[[-16   2 -29  10]
 [-14   2  -8  -3]]
->
[[  2 -29]
 [  2  -8]]

[[ 19  28 -16]
 [-19 -23  10]
 [ 21  34 -24]]
->
[[ 28 -16]
 [-23  10]]

[[ -7  27 -11  21]
 [ 26  35 -26  12]
 [-13  -8  -2  -1]]
->
[[ 27 -11]
 [ 35 -26]]

[[ 20 -29   3]
 [ -2 -33 -12]]
->
[[-29   3]
 [-33 -12]]

[[ -6 -19 -13   2  -3]
 [ 27  11  10 -16  -2]
 [ 19  21   8 -13   0]
 [ -2  30 -13  -3  14]
 [-27  29 -26   6  17]]
->
[[-19 -13]
 [ 11  10]]

[[ 36   3   2 -29]
 [ 16  25  22  26]
 [  1  -2   2   1]
 [ -6 -16  13  -4]
 [  0   3  -5   2]]
->
[[ 3  2]
 [25 22]]

[[ -2  -5  21]
 [ -1 -40 -24]]
->
[[ -5  21]
 [-40 -24]]

[[-25 -23  29 -16  24]
 [-12 -35  19   6  24]]
->
[[-23  29]
 [-35  19]]

[[ 30  16  30]
 [-13  39 -22]]
->
[[ 16  30]
 [ 39 -22]]
---
[[  2  22 -17]
 [-14  29 -34]
 [ -8  28 -19]
 [  7  20 -35]
 [ -6  18  -8]
 [-10  16 -38]]
->
[[  2 -14  -8   7  -6 -10]
 [ 22  29  28  20  18  16]
 [-17 -34 -19 -35  -8 -38]]

[[ 17  -9  -5  11 -11  -9]
 [ -6 -28 -21  11   4 -30]
 [ 16 -22 -14  11   4 -17]
 [  4 -11 -15  11  -5  -7]
 [ -2  -2  -2   8   2  12]]
->
[[ 17  -6  16   4  -2]
 [ -9 -28 -22 -11  -2]
 [ -5 -21 -14 -15  -2]
 [ 11  11  11  11   8]
 [-11   4   4  -5   2]
 [ -9 -30 -17  -7  12]]

[[ 11  -9  -2   0   5 -14 -20  -3  13   7   6   8 -34]
 [ 15 -15  13  -6 -11 -14   5   4 -14  -4  -9   6  -3]
 [ -3  -7  -1   2   3  22  12  -2   8  -1   2  -5  31]
 [-20  -6  -3  -4  -6  23 -11   4   7 -35   0   0 -10]
 [  5   2   7  10  -5   0  18 -14  17  -1  -2 -17 -23]
 [  2   4  -3  -5  -5 -18   9   5  -6   4  12   7 -12]]
->
[[ 11  15  -3 -20   5   2]
 [ -9 -15  -7  -6   2   4]
 [ -2  13  -1  -3   7  -3]
 [  0  -6   2  -4  10  -5]
 [  5 -11   3  -6  -5  -5]
 [-14 -14  22  23   0 -18]
 [-20   5  12 -11  18   9]
 [ -3   4  -2   4 -14   5]
 [ 13 -14   8   7  17  -6]
 [  7  -4  -1 -35  -1   4]
 [  6  -9   2   0  -2  12]
 [  8   6  -5   0 -17   7]
 [-34  -3  31 -10 -23 -12]]

[[ 32 -35 -29 -29 -33 -26 -31  11 -31 -30 -33 -33]
 [ 24 -31 -32 -30 -31 -33 -34  24 -35 -33 -32 -35]
 [ 11 -35 -35 -31 -36 -34 -30  29 -31 -33 -33 -37]
 [ 30 -32 -25 -24 -27 -35 -31  24 -21 -31 -32 -34]
 [-31 -35 -27 -29 -33 -28 -34  22 -34 -33 -29 -30]]
->
[[ 32  24  11  30 -31]
 [-35 -31 -35 -32 -35]
 [-29 -32 -35 -25 -27]
 [-29 -30 -31 -24 -29]
 [-33 -31 -36 -27 -33]
 [-26 -33 -34 -35 -28]
 [-31 -34 -30 -31 -34]
 [ 11  24  29  24  22]
 [-31 -35 -31 -21 -34]
 [-30 -33 -33 -31 -33]
 [-33 -32 -33 -32 -29]
 [-33 -35 -37 -34 -30]]

[[ 30  31  22  26  25  23]
 [ 38  35  31  35  25  24]
 [-29 -30 -21 -25 -26 -22]]
->
[[ 30  38 -29]
 [ 31  35 -30]
 [ 22  31 -21]
 [ 26  35 -25]
 [ 25  25 -26]
 [ 23  24 -22]]

[[ 15 -14   9  17 -22  20 -22  20  10 -22]
 [  9 -17 -17  16 -24  20 -20  16  31  -4]
 [ 24 -25 -23  18  13  23 -16  24  21  -9]]
->
[[ 15   9  24]
 [-14 -17 -25]
 [  9 -17 -23]
 [ 17  16  18]
 [-22 -24  13]
 [ 20  20  23]
 [-22 -20 -16]
 [ 20  16  24]
 [ 10  31  21]
 [-22  -4  -9]]

[[ 31  11 -12 -13  17   4 -21]
 [-21  -9  12 -19  10  15 -17]
 [  6 -17  13   3 -17 -25  22]
 [-14  16 -16  13 -29   4 -15]
 [ -5 -11  33  -5   2  23 -15]]
->
[[ 31 -21   6 -14  -5]
 [ 11  -9 -17  16 -11]
 [-12  12  13 -16  33]
 [-13 -19   3  13  -5]
 [ 17  10 -17 -29   2]
 [  4  15 -25   4  23]
 [-21 -17  22 -15 -15]]

[[-13  -9 -29   1]
 [ -9   0 -16   3]
 [-33   1 -23  -1]
 [-21  19 -19  -6]
 [ 28   4  16   8]
 [-30  -7 -25  -1]]
->
[[-13  -9 -33 -21  28 -30]
 [ -9   0   1  19   4  -7]
 [-29 -16 -23 -19  16 -25]
 [  1   3  -1  -6   8  -1]]
